Below is a small trained network, with its code and all its weights. Each question gives an input and a class and asks what happens when units are switched off, that is, made to give their printed mean instead of their output.

import numpy as np


def w(rows, s, z=0):
    codes = np.array(rows[::2]) - 128.0
    scale = np.full(codes.shape[1], s)
    scale[-1] = z or s
    return codes * scale


def f(y):
    return np.maximum(y, 0)


def log_softmax(a):
    a = a - a.max(-1, keepdims=True)
    return a - np.log(np.exp(a).sum(-1, keepdims=True))


def net(x, mask):
    res = np.array(x, float).reshape(1, 8) / 4 @ E
    y = f(res @ A[0][:, :-1].T + A[0][:, -1])
    res = res + np.where(mask, y, B[0][:, -1]) @ B[0][:, :-1]
    return log_softmax(res[-1] @ U[:, :-1].T + U[:, -1])


A, B = {}, {}
E = w([
[135,182,115,254,137],'x0',
[226,213,228,73,63],'x1',
[193,227,51,93,85],'x2',
[75,156,26,124,154],'x3',
[135,48,36,151,42],'x4',
[14,154,131,104,42],'x5',
[102,72,139,154,132],'x6',
[48,124,224,171,87],'x7',
],0.0086)
A[0] = w([
[117,123,103,80,93,148],'N1',
[68,29,140,156,127,58],'N2',
[107,194,191,146,120,119],'N3',
[171,146,98,198,14,128],'N4',
[151,109,143,120,171,68],'N5',
[163,86,109,121,182,211],'N6',
[139,56,149,38,207,252],'N7',
[175,78,199,80,157,62],'N8',
[107,168,189,137,126,117],'N9',
[167,153,84,229,114,68],'N10',
[180,78,162,104,163,120],'N11',
[61,80,129,142,76,77],'N12',
[133,175,188,91,186,133],'N13',
[177,194,176,187,102,111],'N14',
[78,86,173,176,106,95],'N15',
[180,88,142,139,120,200],'N16',
[85,186,79,103,144,29],'N17',
[110,143,45,155,173,67],'N18',
[129,128,120,130,134,3],'N19',
[88,150,75,44,57,88],'N20',
[139,145,67,163,247,144],'N21',
[106,185,115,58,39,38],'N22',
[186,128,138,201,107,61],'N23',
[88,63,164,75,180,136],'N24',
[121,196,199,118,154,99],'N25',
[130,70,141,209,78,112],'N26',
[115,214,177,160,163,30],'N27',
[166,101,141,150,105,66],'N28',
[125,190,189,138,141,83],'N29',
],0.013,0.0048)
B[0] = w([
[124,173,110,159,84,183],'N1',
[47,79,174,169,138,233],'N2',
[221,34,69,97,103,194],'N3',
[109,218,164,19,173,204],'N4',
[137,164,141,145,125,154],'N5',
[82,208,127,185,142,198],'N6',
[182,219,181,232,120,246],'N7',
[175,164,123,213,144,200],'N8',
[202,7,96,143,104,184],'N9',
[86,144,126,2,211,180],'N10',
[171,209,119,174,117,187],'N11',
[38,116,194,141,87,210],'N12',
[251,67,71,188,110,196],'N13',
[235,100,113,41,165,200],'N14',
[104,31,189,104,136,207],'N15',
[176,178,179,151,141,178],'N16',
[107,130,95,159,106,165],'N17',
[5,151,58,137,164,197],'N18',
[115,137,132,126,139,128],'N19',
[74,188,139,131,65,219],'N20',
[125,141,45,182,175,224],'N21',
[134,147,143,77,45,212],'N22',
[169,160,151,73,187,165],'N23',
[152,123,175,147,133,218],'N24',
[251,61,46,161,102,196],'N25',
[67,95,199,117,154,193],'N26',
[165,88,101,132,121,174],'N27',
[123,150,138,118,140,148],'N28',
[230,63,79,129,95,183],'N29',
],0.0079,0.014)
U = w([
[192,70,99,125,98,154],'0',
[94,173,135,72,5,90],'1',
[65,142,43,154,198,81],'2',
[148,163,158,43,193,65],'3',
[152,191,162,184,159,66],'4',
[136,176,144,167,141,253],'5',
[65,69,218,150,138,145],'6',
],0.011,0.008)

Each question gives the input, the list of numbers given to net, and the class t.
The units are the neurons (one row each of A and B). Each row of codes is followed by its name. A weight is (code - 128) times the scale printed after its matrix; where a second scale follows, it is the last column's (A, B and U).
mask holds one flag per neuron, in row order. A switched-off neuron (its flag False) gives its mean, the last column of its row in B, instead of its output. The means were averaged over made-up inputs and are rounded, as every weight is.
A unit's drop is (log p(t) with every unit on - log p(t) with that unit switched off) / (log p(t) with every unit on - log p(t) with every unit switched off).
The circuit of an input: a set's keep is (log p(t) with only the set's units on - log p(t) with every unit switched off) / (log p(t) with every unit on - log p(t) with every unit switched off). Starting from the 12 units with the biggest drops (on a tie, the unit counted first), units are removed one at a time, each time the one whose removal leaves the highest keep (on an exact tie, the one counted first), for as long as the keep stays at least 0.8.
units of the circuit, in order: the units of the circuit, biggest drop first
k most important neurons: the k neurons with the biggest drops, biggest first
drop when u is switched off: that unit's drop, to one decimal
input [-5,-5,4,7,-4,7,8,3], class 1: units of the circuit, in order => N20
input [1,-4,3,8,-3,7,-4,2], class 1: units of the circuit, in order => N20; N22
input [-2,-5,0,1,2,-5,5,0], class 2: units of the circuit, in order => N21; N18
input [3,5,0,0,2,-8,0,-4], class 3: 3 most important neurons => N10; N14; N23
input [0,-3,1,4,7,8,-1,8], class 6: 3 most important neurons => N2; N15; N26
input [-5,-2,-3,-1,-7,-2,8,4], class 4: 3 most important neurons => N7; N8; N11
input [-2,-3,-8,1,3,-4,-2,-1], class 6: 2 most important neurons => N2; N26
input [7,1,-1,-6,1,2,5,4], class 6: 3 most important neurons => N26; N15; N13
input [2,2,3,-6,-2,-3,4,-2], class 0: drop when N7 is switched off => 0.1
input [-1,6,1,-3,7,0,5,-8], class 3: drop when N12 is switched off => 0.1
input [-4,0,5,0,1,0,8,-5], class 1: drop when N20 is switched off => 0.2
input [-2,-6,-4,7,7,4,-7,1], class 6: drop when N12 is switched off => 0.5
